Known rows, with every step that occurs:
rigo/givu/dazu/vuzo: [  -1  267  -95   13  -32  128   37   96  235   55  178  289   52   29
  133 -195   55  130   82 -133   52   94  -78 -110 -151  363   31  238
 -124 -203    4 -474  -11    4  590  -88 -204 -619 -339   80 -347  283
   79 -370 -142]
rigo/mika/givu/dazu/galed/fizo: [ 269  218 -207   59 -316 -101   20   63 -260  282  488   78  133  152
  -43 -475  -97  325  131 -108  187   18  -33  -17  -28  -58  174  250
   -3   93 -271  -71 -307  270   33   72  -91 -444  -97  121 -304    1
   44  -69   75]
nemag/gode/mika/rigo: [ 149   24 -440   99 -298   40 -469   44   73  250  363   46  259   84
   49 -119   26   99  -35 -327  -11  -53   -1  -52  301  329   75   -7
   51   27   33 -307 -201  -21  136  298  -43 -395 -564  276   68 -184
  294 -270 -147]
vuzo/gode/vifor/rigo/givu/dazu/gomeb: [-140    6 -222  155 -114   -2 -166  380  372 -448   34  179  -66 -251
   86   39  -74   60  -93  -69  148  247  -38   96  -55  267  131  101
 -368 -235 -257 -486  -23   -2  378 -151 -532 -407 -431  178 -342  206
  -66  -39   26]
rigo/mika/nemag/gode/vifor/givu/dazu/gomeb/fizo: [ 144  186  -79  387 -258 -475  -56   56  311 -159  -60   10  111   79
  -25 -235 -111  257  -56 -155 -212  309   46  326 -264   77  -84  146
 -165 -199 -670 -154 -228  -42  288  445 -397 -161 -232  168 -202  136
  162   85  247]
gomeb/dazu/galed/fizo/gode/nemag/mika/givu/rigo/vuzo: [ 613  182   38  240 -419 -174 -224   28 -359  266  169  176  392  136
   42 -517 -253    4   59 -354  194 -345 -254  146  107 -510 -246  484
   49  541 -100  -65 -114   31 -114  210  159   18   -4  304  -58 -344
   61 -160  227]
vifor/gomeb/gode/mika/givu/dazu: [-133  -70 -141 -127 -438   29   36  -92  111 -409  140 -200   76 -227
   22 -184  109  330   71  -83  -84  -54 -287  -51  275  -61  336  203
 -127 -140   89 -274 -417  -31  231  -48 -420 -230 -409  322  -20 -164
  142  164   48]
gomeb/dazu/vuzo/galed/vifor/rigo/mika/givu: [ 214  232   99  -57  148 -153 -332  395 -186 -233  212  228  171  -97
   44 -665   57 -112  -80   -2  303 -125   58 -277  133 -252 -153  139
 -100  357    7 -365 -187   76   60   60  -43 -107 -164    7 -294  373
  112 -192  386]
gomeb/fizo/gode/nemag/mika/givu/dazu/galed/vifor/rigo: [ 420   12  -61  172 -195 -366   90  491 -126  185  268   18  595  233
  165 -273 -137  344  108 -321  342 -172  369  -65   78 -525 -256   61
  -11  417  -29  186 -340 -256  -32  201  -58   69   27  542  -89  -84
 -206  -38  386]
givu/rigo/mika/nemag/gode/vifor: [ 146  344 -405  381  -38  -42 -328   43 -210  -73  210   33  141  164
  -87 -115  -61   86  -41 -285  -32   95  -32   43   48  213 -171  322
  -80  -41 -309 -424   60   43  242  540  -24 -286 -481  141  132  -46
  402  -97   99]
givu/mika/rigo/vuzo/gode/vifor/gomeb/dazu: [ -59  -30  220  472 -257 -113 -258   31  102 -295  226  239 -153 -343
  -79 -392   47 -140   69   92   95 -303 -233   47  185   75  -78  289
  -90  -23 -295 -606  -82   97  729    8 -304 -319 -391  -21  -69   15
   68   69  208]
galed/gode/vifor/givu/mika: [-128  119  -58  329 -461  131   24  181  305 -247   34    1  -15  -29
   59 -155 -122  -20  271 -123 -254 -184   33    0 -156  210  280  363
 -224 -264 -197 -493  -74 -157  259   55 -421 -374 -181  140   29  270
   48  138  244]
rigo/givu/dazu/gomeb/vifor/gode: [-192  112  -37  106 -129 -134   31  135  316 -238   27  -89  -11 -296
  128  -66 -127  255   60  106   75  -86 -104   70   75  187  280  166
 -342 -242    4 -246 -359  -72  555  -57 -253 -616 -353  153 -291  121
 -255  -92   67]
mika/givu/rigo/vuzo/gode/vifor/dazu/galed: [  81   11  -38  264 -169 -158 -382  361    7 -240  165   46  -90   36
   18 -245 -314  258  165 -112  171 -311 -142  -74  -17 -148 -205  288
  -52   11  -20 -660 -221 -106   98  131 -234 -455 -127 -117   15  -90
  209  115   32]
dazu/galed/mika/rigo: [ 209  127  -78  -16 -179 -131 -197  354 -115  413  443  -30   46   92
   32 -221  -28 -132   -9 -251  156 -208  151 -261  311  202  -42  121
  119  350   50 -276   35  123   75  140  181 -325 -328  489  -85 -285
  170 -443   61]
gode/vifor/gomeb/fizo/dazu/vuzo/galed: [ -39 -243  359  108   12 -307  -93  243  437  145   69   74   36 -141
    6 -350  356  282  211  218 -134  104  209 -210  138  -12  -85  207
    0  -21  109 -527 -529   85  471   15   51  -66  213  173 -256  269
  305   38  353]
rigo/givu/mika/nemag/gode/vifor/dazu/vuzo/galed/fizo: [ -98   16   54  141 -214 -395  -94 -102  358  -29  431  387  389  -93
  227 -424  260  119  398  194   57   79   70   35 -110   68 -266  134
 -165 -136 -448 -470 -291 -138  550  111 -246 -249   42 -146 -205  188
   57   17  419]
fizo/vifor/gomeb/dazu/galed/gode/nemag: [ -38   39  392   -5 -383  -50  -96  200  242 -158  -54 -161   94  -86
  160 -516 -108  313  452  136   92 -255  168 -184  429 -436   80  204
   19  137  122 -215 -190 -151  322   -5 -198  -90 -402  153  122  -94
  -60 -146  366]
vifor/gode/nemag/mika/rigo/vuzo/galed/dazu/gomeb/fizo: [ 418 -154  516   18 -206 -725 -340  286  414  372  168  253  139 -137
  223 -361  -75 -269  -68 -335  127  -39 -109  -66  458  165 -329   88
  127  561 -268 -171 -242 -143  332  -36   63  246 -253  492 -133 -315
   -4  -96  296]
fizo/dazu/gomeb/gode/vifor/rigo: [-147  -98 -149  -27  -11  -96 -236  287  342 -380  -93 -174   97 -292
 -140   18   11   59  -92   62   -8  107   63  -38  210  157  -31  256
 -205  -85 -162 -495  -77   16  230 -121  -79   34 -339  452 -253  114
  228   78  359]
mika/rigo/givu/dazu/gomeb/fizo: [ 277  270 -290   -6   42 -208  -64  -82  190  257  104   57  153  -36
    7  -78  -69   53  -28 -208  175  262 -143  172   74  277   31   89
 -191  100  -38 -188 -140  211  338  188  -92 -455 -443  286 -460 -116
  -28 -288    4]
fizo/dazu/gomeb/vifor/rigo/mika/nemag: [  54  163  -62  142  236 -385 -290   83   49  -46  -69 -129  129 -381
 -192 -168 -168   38 -373   19  200  294  172  -90  121   -8 -390   52
 -222  201  -93 -350 -288  136  327  384   31    7 -377  304 -339   53
  131 -372  489]
gomeb/gode/vifor/rigo/givu: [ -38   75 -236   -5  -13  296  -70  187  220 -330    1   10  180 -224
   69  131  -87  -79 -103 -135   74 -126 -195   52   25  172  115  255
 -306 -114    2 -622  120 -139  226  -90  -29 -399 -485  378 -236  183
   -5  -21   83]
mika/rigo/givu/dazu: [ 179  312 -386    3    9  128  -27  -46  -20   73  341  155   76  -93
    2  -48  -35  -26   -2 -296  314  120  -59   22   88  295   45  190
 -116   -4  -10 -497   61   95  571   62  -43 -709 -609  145 -320 -106
  -23 -412 -200]
gomeb/fizo/dazu/vuzo/mika/nemag/gode/vifor/givu/rigo: [ 317  164   31  529   21 -391 -179  302   52  122 -274  271   -7  -42
 -193 -164 -163  326  -87 -250 -103  210  209   97  -91  138 -496  177
   -4  -63 -189 -466 -117 -291  353  648 -174 -162  269   71   -3  139
  271  -47  295]
rigo/givu/dazu/galed/mika/nemag/gode/vifor: [   0  262   22  319 -414 -267   34  256   74  -29  488   61   93  137
  206  -73   88   93   66 -152   65  -10  318 -108 -120   63    6  195
  -66  -91 -480 -210   94  -59  419  250 -301 -565 -332  237    7  -81
   61 -249  125]
dazu/gomeb/gode/mika: [ -60  -19  -84 -101 -292  -23 -290   95  370  -25   13 -189  240  -81
   39 -115  -21  124  -91  -52 -228    5 -418  -70  296  280  220  126
 -161  -91  -44 -251 -245   35 -110  -89 -191  -11 -539  544 -101 -165
  286   61   66]
gomeb/dazu/galed/fizo/vifor/gode/nemag/mika/givu/rigo: [ 534  288  196   85 -247 -189  -40  457 -410   15  201  121   76  108
  -45 -551 -278  338  351 -163  327 -191  173  -26  451 -548  -45  416
    8  346   87  -79 -149 -130   35  224   14  -43   44  330   33 -307
 -154   71  357]
vuzo/gode/mika/rigo/givu: [ 118  164 -317  180 -163   68 -471   89   35  281  294  206   32 -169
   39   23 -191   16 -153 -392  195   58 -149 -156  230  262   97   17
 -150  -13   55 -504 -157    5  238  240 -285 -582 -583  242 -198 -178
  107 -280 -335]
gomeb/gode/mika/rigo/givu/dazu: [ 130  305 -307   49 -146   65  -64 -120   90   11  341  131  227 -208
  -68   -2    8  -16  -20 -229  183   41 -262   20  153  185   70  115
 -201  -83  -93 -423  -14   36  523   90 -228 -465 -700  288 -223 -242
   53  -98 -103]
vuzo/galed/gode/vifor: [-147 -161   67  125 -338  153 -175  323  303   76  228  -18  173  -62
  146 -131   62   63  170  -42  -55 -277  -46 -204  250  136  255  226
  -42  -27 -198 -536 -193  -84  137 -135 -145 -370 -299   14   42  124
  166   -8  160]
gode/nemag/mika/rigo: [ 382   65 -151  107  -32    7 -303  266 -159  292  311  221  256   96
    1 -134  -86  -30   26 -627  191 -148   45 -122  367  193 -239  239
   56  279   42 -317  117  -58  235  143  182 -103 -498  593  -50 -348
  131 -393  -46]
mika/nemag/gode/vifor/gomeb: [-205 -211 -150  121 -315  -10 -188    7  209 -338   52 -237  153   -3
  186  -94  121  240   59  -41 -104  -35   57  -37  269  119   57  117
   56 -186 -151 -372 -212 -147  261  247  -93 -287 -442  164  144   -2
  161 -174  169]
rigo/givu/mika/nemag: [  42  423 -169   83  -90   -1   -7 -168   53   80  225   80  143  -36
  107 -128  -84   45  -82 -230  130  151 -169  -75  -60  235  -10  254
 -200  -33  -52 -489  -79    1  315  196 -161 -415 -528  274 -185  -73
   53 -307  -55]
dazu/gomeb/fizo/vifor/rigo/givu: [ 313   88  -33 -214  179  -87  -25  200  397  135 -268  -96  125 -170
  171  -42 -253   72 -194  -18  106  525    6  114   71  115  113   22
 -289  159  233 -359 -206  -21  -34   69    3 -381 -229  440 -380  142
  -49 -226  204]
dazu/gomeb/fizo/vifor/gode: [  32 -108  203 -101  -85 -241   -1  322  409  262 -141 -229   -8  -66
  100 -140 -233  452   66  142  -48  132   -1  -16  364  149  199  152
  -47  -23   32 -263 -477 -181  150  -26 -100 -294  -90  350 -168  104
   14   36  166]
dazu/galed/vifor/givu: [ 223  215   15    8 -151    9  -46  451  225 -158   70 -255  152  199
  225 -370 -190   43   78   13   93   11  177 -215   66   30  133  -59
   27  -27   47 -327 -139 -119 -199   17  158 -396 -329  277  -98   52
 -102 -141  107]
galed/gode/nemag/mika/givu/dazu/gomeb/fizo/vifor/rigo: [ 329  -65   99   12 -210 -321   42  382  160   57 -170   41  233  -65
  114 -160 -292  289   83 -377  123  182  304    9  235 -251  -42  101
 -160  335 -111   68 -219 -227   51  179 -501   20  -85  410  -39  -13
  -91  -33  516]
gode/mika/rigo/vuzo/galed/dazu/gomeb: [ 375  -79  231 -147 -234 -346 -442   84  444  145  295   59  128 -144
  204 -364  165 -468 -230  -70   35  262 -304 -144  278  233 -142   -2
   71  411 -141 -398 -248  200   63  -69   18  -46 -539  250 -174 -314
  204 -263  282]
mika/givu/dazu/vuzo/galed/fizo: [ 224  -46  -33 -184 -238    0   93  122   80  203  349  256  221   26
  146 -500  246  298  128   -2  138  -38 -114 -100  112  -46   18  135
   74  152 -227 -317 -454   81  119 -156  -99 -356   24 -116 -341  140
   43 -114  147]
vuzo/gode/vifor/gomeb: [-279 -293    4  179 -274  144 -197  331  218 -232   99  -74 -131 -175
  101  -74   13  253   82   -5  -91 -113  -72 -136  334  232  245  219
  -68 -250  -67 -544 -240  -91  315 -132 -231 -419 -309  212  -35  104
  116   45  -28]
fizo/vifor/givu/dazu/gomeb/gode/nemag/mika/rigo/vuzo: [ 537    3  255   89  -80 -375   16  161  345 -260 -259  100  160 -296
   52 -261 -315 -151  -99 -336  129  287  -48  196  108 -128 -279   70
  -46  156 -547 -377   83 -211  329    3 -141  -85 -470  391  -87 -365
   -5    2  221]

Rows:
[ 468 -237  163  201 -186 -640 -182   25  315  537  143  282  524 -137
  108 -304   -8  -33 -103 -369  169   71 -210  224  135 -131 -362   77
   38  502 -430 -154 -365   -1  301   26    3  169 -173  386 -190 -406
  159 -138  131]  givu/dazu/gomeb/fizo/gode/nemag/mika/rigo/vuzo/galed
[ 230  189  141  147 -292 -119 -306 -165  391  141   10   40  259 -144
  140 -246  -72 -240 -153  -92   80   86 -426 -200  226  100 -235 -113
   38  295  -94 -626 -204  -12   78  283 -204   19 -573  -92  237 -254
  294 -200  245]  givu/rigo/vuzo/galed/gode/mika/nemag
[ 280  257 -303    4  -40 -310 -405  148 -255 -168  -92  -93  121  -88
 -155 -124 -211  169  -40 -616   19  134   15 -106  381  -73  -74  499
 -185  248   -2 -163  -82   33  -96  239  -83  161 -316  692  -17 -463
  411   68   68]  fizo/dazu/gomeb/gode/nemag/mika/givu/rigo
[  77  141 -111  118 -296 -375   15 -247  348  310   50  -78  402  -54
   88   11  -42  277 -125  -82  -16  356 -273  160 -101  -88  -69  128
 -227   -7 -152  -88 -467    9  272  326 -428 -107 -290  362 -349 -146
   43 -229  146]  rigo/givu/dazu/gomeb/fizo/gode/mika/nemag
[  37  -15  165  145 -360    4 -272  -54   68 -558 -112  -96  -69 -290
   87 -419   14 -199  142   24   14 -310 -333  -15  245 -295  195  380
 -103  223   61 -572 -197  100  147  104 -227 -257 -232 -245  155    4
  178   74  387]  mika/givu/rigo/vuzo/galed/gode/vifor/gomeb/dazu
[ 189  -91  244  427 -289 -217 -337  478   65  330  392  143  -97  -30
   84 -131 -118 -177 -101 -165  138 -386   48 -271  135  143 -205  103
  131  224 -418 -469   40   53  214   91  -75 -475 -241  208  -18 -126
  161 -193   98]  dazu/galed/mika/rigo/vuzo/gode/vifor
[ 359 -228  328  167  -54 -507   39  192  466  180 -285  155  200 -324
  116 -189 -286  261 -438   37  197  490 -107  281  112  215 -367 -274
   31  204 -498 -289 -202 -300  290  101 -300 -237 -147   59   -4    8
  -21 -181  378]  givu/dazu/gomeb/fizo/vifor/rigo/vuzo/mika/nemag/gode
[-122 -389  222  410 -153 -360 -242  312  206  248  -54  180  -31 -183
  -48 -185   96  476  131    8 -245   40  244  -63  160  349  -24  221
   17 -213  -23 -266 -340 -148  532  152 -170 -323  397  224  -12  335
  300   13  250]  nemag/gode/vifor/gomeb/fizo/dazu/vuzo/mika
[ 154 -160  136  398 -263 -276 -138  224  123  100  -75  261   67 -165
  -52 -214  -67  277  -19  -58  -45  167  261    4  -10  168 -340  139
  104 -189 -540 -398 -135 -262  345  292 -194 -291  308  -12 -143  261
   68 -174  379]  galed/fizo/dazu/vuzo/mika/nemag/gode/vifor/givu
[ 137  102  -77  288 -248 -337 -459  299  -82  450  278  123  236   34
  -89 -232 -253   61  217 -512  275 -156  541 -378  393  -19 -201  114
  140  268  -58 -146    0  -45  330  340  -52  -22 -343  389   65 -322
  191 -369  125]  fizo/dazu/galed/gode/nemag/mika/rigo
[ 370  130  -44  243 -196 -124 -234   23  373 -377 -139   49  137  -47
  193 -270  -62 -158 -210 -199  -15  144 -191  190 -115   -9 -222   15
   16   77 -366 -805 -125 -189   18  328   42 -250 -412 -134  166 -127
  264  -35   58]  mika/nemag/gode/vifor/givu/rigo/vuzo/galed
[ 294 -161  292   74 -170 -438   93  369   49  142 -118   70  -62 -171
   25 -149 -245  839  182 -190  156  -28  -86  104  252 -216  -49  333
 -106  115  -79  -51 -530 -293  218  -18 -498 -206  174  350  -84 -130
 -173  158  202]  vuzo/mika/givu/dazu/gomeb/fizo/vifor/gode/nemag
[ 233  116  -39  316 -178  -18  -27  -54  262 -276   -7   84   94 -201
  -47 -183 -120 -255  -27 -152  -48 -243 -303  183 -187   96 -122  253
 -125  -57 -399 -679   10  -74  328  102  -68 -327 -381  168  -90  -17
   82  197  180]  gomeb/gode/vifor/givu/mika/rigo/vuzo
[ 547  107  191  172 -118 -253  -59  446   36 -240  233  138  337  169
  263 -384 -129  -20    9 -289  429  -91  220 -221  -22 -231 -342  -62
   50  350 -101 -127   -1  -97   11    4  -43  -77 -309  352   23  -80
 -179 -177  356]  gode/nemag/mika/givu/dazu/galed/vifor/rigo/vuzo
